Below is a small trained network, with its code and all its weights. Each question gives an input and a class and asks what happens when units are switched off, that is, made to give their printed mean instead of their output.

import numpy as np


def w(rows, s, z=0):
    codes = np.array(rows[::2]) - 128.0
    scale = np.full(codes.shape[1], s)
    scale[-1] = z or s
    return codes * scale


def f(y):
    return np.maximum(y, 0)


def log_softmax(a):
    a = a - a.max(-1, keepdims=True)
    return a - np.log(np.exp(a).sum(-1, keepdims=True))


def net(x, mask):
    res = np.array(x, float).reshape(1, 8) / 4 @ E
    y = f(res @ A[0][:, :-1].T + A[0][:, -1])
    res = res + np.where(mask, y, B[0][:, -1]) @ B[0][:, :-1]
    return log_softmax(res[-1] @ U[:, :-1].T + U[:, -1])


A, B = {}, {}
E = w([
[236,119,56,35,166,107,69,89,199,74],'x0',
[125,133,125,125,133,130,126,130,125,129],'x1',
[204,177,171,147,120,106,47,122,77,252],'x2',
[122,79,40,253,193,96,83,54,60,86],'x3',
[129,131,125,127,127,131,126,126,127,126],'x4',
[183,86,225,109,172,167,90,211,31,45],'x5',
[169,63,73,89,101,29,201,164,58,155],'x6',
[165,210,192,123,127,114,200,18,82,77],'x7',
],0.0058)
A[0] = w([
[140,152,150,103,128,153,156,146,131,128,134],'n1',
[158,139,124,164,112,119,96,115,105,148,130],'n2',
[66,120,94,119,131,122,189,149,152,6,109],'n3',
[176,90,198,128,136,156,86,207,47,51,49],'n4',
[191,160,130,147,133,107,95,152,101,185,136],'n5',
[143,152,193,63,108,133,176,172,157,140,20],'n6',
[162,202,179,117,135,123,225,13,73,89,119],'n7',
[125,159,178,28,84,143,156,174,179,166,57],'n8',
[169,167,149,132,133,103,42,122,82,230,93],'n9',
[230,114,77,35,156,124,72,87,173,74,5],'n10',
[76,81,55,144,142,152,56,254,155,182,124],'n11',
[9,123,192,191,100,146,181,156,39,174,24],'n12',
[81,96,99,122,151,126,150,165,151,74,114],'n13',
[94,144,74,163,76,106,154,67,194,204,89],'n14',
[173,88,75,100,135,57,210,179,54,144,144],'n15',
[121,105,59,224,196,109,84,78,51,88,55],'n16',
[163,129,104,82,157,112,90,109,134,126,67],'n17',
[87,158,171,146,147,178,76,109,169,92,159],'n18',
[147,89,119,83,97,71,185,148,89,140,120],'n19',
[139,120,163,114,177,132,108,176,69,86,70],'n20',
[100,160,164,154,157,190,72,129,179,106,146],'n21',
[124,125,92,114,108,104,151,113,128,151,119],'n22',
],0.009,0.0016)
B[0] = w([
[114,109,100,147,121,119,119,141,126,143,166],'n1',
[113,102,137,121,132,153,164,137,111,127,169],'n2',
[150,58,165,103,118,188,202,99,80,168,214],'n3',
[87,171,54,86,170,78,177,57,173,169,232],'n4',
[123,76,154,109,120,176,170,104,118,122,194],'n5',
[76,120,88,171,139,144,107,189,104,113,206],'n6',
[136,63,184,74,167,38,33,127,110,120,252],'n7',
[53,87,66,173,143,144,112,188,81,109,230],'n8',
[136,49,151,102,105,188,206,98,99,121,227],'n9',
[188,188,163,213,126,88,189,186,140,91,226],'n10',
[149,102,203,84,171,25,49,109,94,97,224],'n11',
[237,184,147,190,131,96,187,183,163,60,246],'n12',
[144,82,161,109,117,153,161,95,95,142,179],'n13',
[113,176,66,79,181,99,178,80,158,150,219],'n14',
[136,181,152,137,70,196,50,82,175,141,218],'n15',
[34,117,68,158,114,160,98,249,108,124,254],'n16',
[150,151,152,153,125,117,163,151,129,106,169],'n17',
[151,167,125,123,70,173,83,110,147,162,199],'n18',
[141,162,134,144,93,180,74,100,149,148,195],'n19',
[107,153,77,102,151,102,151,94,161,158,189],'n20',
[144,155,129,134,67,167,77,84,150,148,201],'n21',
[111,160,115,122,140,142,119,109,152,141,160],'n22',
],0.015,0.0085)
U = w([
[225,197,170,217,137,90,200,190,150,65,2],'0',
[13,80,52,175,141,162,75,219,80,118,247],'1',
[78,182,42,57,207,80,181,42,178,183,182],'2',
[139,59,219,63,186,30,3,107,89,112,217],'3',
[144,13,189,89,103,228,225,83,71,145,48],'4',
[146,203,149,138,30,219,3,71,178,166,41],'5',
],0.0068,0.0006)

Each question gives the input, the list of numbers given to net, and the class t.
The units are the neurons (one row each of A and B). Each row of codes is followed by its name. A weight is (code - 128) times the scale printed after its matrix; where a second scale follows, it is the last column's (A, B and U).
mask holds one flag per neuron, in row order. A switched-off neuron (its flag False) gives its mean, the last column of its row in B, instead of its output. The means were averaged over made-up inputs and are rounded, as every weight is.
A unit's drop is (log p(t) with every unit on - log p(t) with that unit switched off) / (log p(t) with every unit on - log p(t) with every unit switched off).
The circuit of an input: a set's keep is (log p(t) with only the set's units on - log p(t) with every unit switched off) / (log p(t) with every unit on - log p(t) with every unit switched off). Starting from the 12 units with the biggest drops (on a tie, the unit counted first), units are removed one at a time, each time the one whose removal leaves the highest keep (on an exact tie, the one counted first), for as long as the keep stays at least 0.8.
circuit, biggest first: the units of the circuit, biggest drop first
unit that matters most: the unit with the biggest drop
k most important neurons: the k neurons with the biggest drops, biggest first
drop of u: that unit's drop, to one decimal
input [1,-8,1,1,-8,7,-8,0], class 5: 4 most important neurons => n21, n18, n14, n8
input [4,-1,3,6,-5,7,2,7], class 2: unit that matters most => n4
input [1,8,-7,2,-8,-6,4,-1], class 4: 4 most important neurons => n3, n4, n13, n20
input [-5,1,-8,7,2,-7,5,-4], class 4: 3 most important neurons => n3, n13, n4
input [-5,-1,8,-5,6,-2,-7,2], class 4: 2 most important neurons => n9, n15
input [2,1,-1,-2,-3,-3,2,-5], class 3: 2 most important neurons => n11, n4
input [-3,-6,-4,-8,4,-6,-6,-2], class 1: 4 most important neurons => n8, n6, n4, n15
input [8,3,2,-3,-7,-7,6,3], class 0: 3 most important neurons => n10, n4, n17
input [4,-1,5,-5,-6,4,-4,-8], class 3: 2 most important neurons => n11, n16
input [-2,-7,-7,-2,1,-2,-7,1], class 4: 4 most important neurons => n3, n15, n13, n19
input [-6,1,-5,4,-5,-6,2,3], class 0: 3 most important neurons => n12, n4, n20
input [6,-7,3,6,4,-1,3,-8], class 3: 2 most important neurons => n11, n12
input [6,-8,-2,7,0,7,-8,4], class 5: 4 most important neurons => n18, n21, n8, n12
input [-6,-3,3,-6,-3,-6,7,8], class 3: circuit, biggest first => n7
input [1,-6,-4,-8,1,-7,-3,8], class 1: 4 most important neurons => n8, n6, n11, n4
input [-3,3,4,-3,8,5,2,6], class 3: 2 most important neurons => n7, n14
input [-7,-1,1,-5,-3,0,8,-7], class 5: drop of n19 => 0.9
input [4,3,-7,3,7,5,-2,-2], class 4: drop of n3 => 1.5
input [-2,1,6,-8,2,-7,-5,-1], class 1: drop of n4 => 0.2
input [6,-1,4,7,2,5,1,7], class 1: drop of n12 => 1.2
input [-1,7,-2,4,6,4,-1,7], class 3: unit that matters most => n7
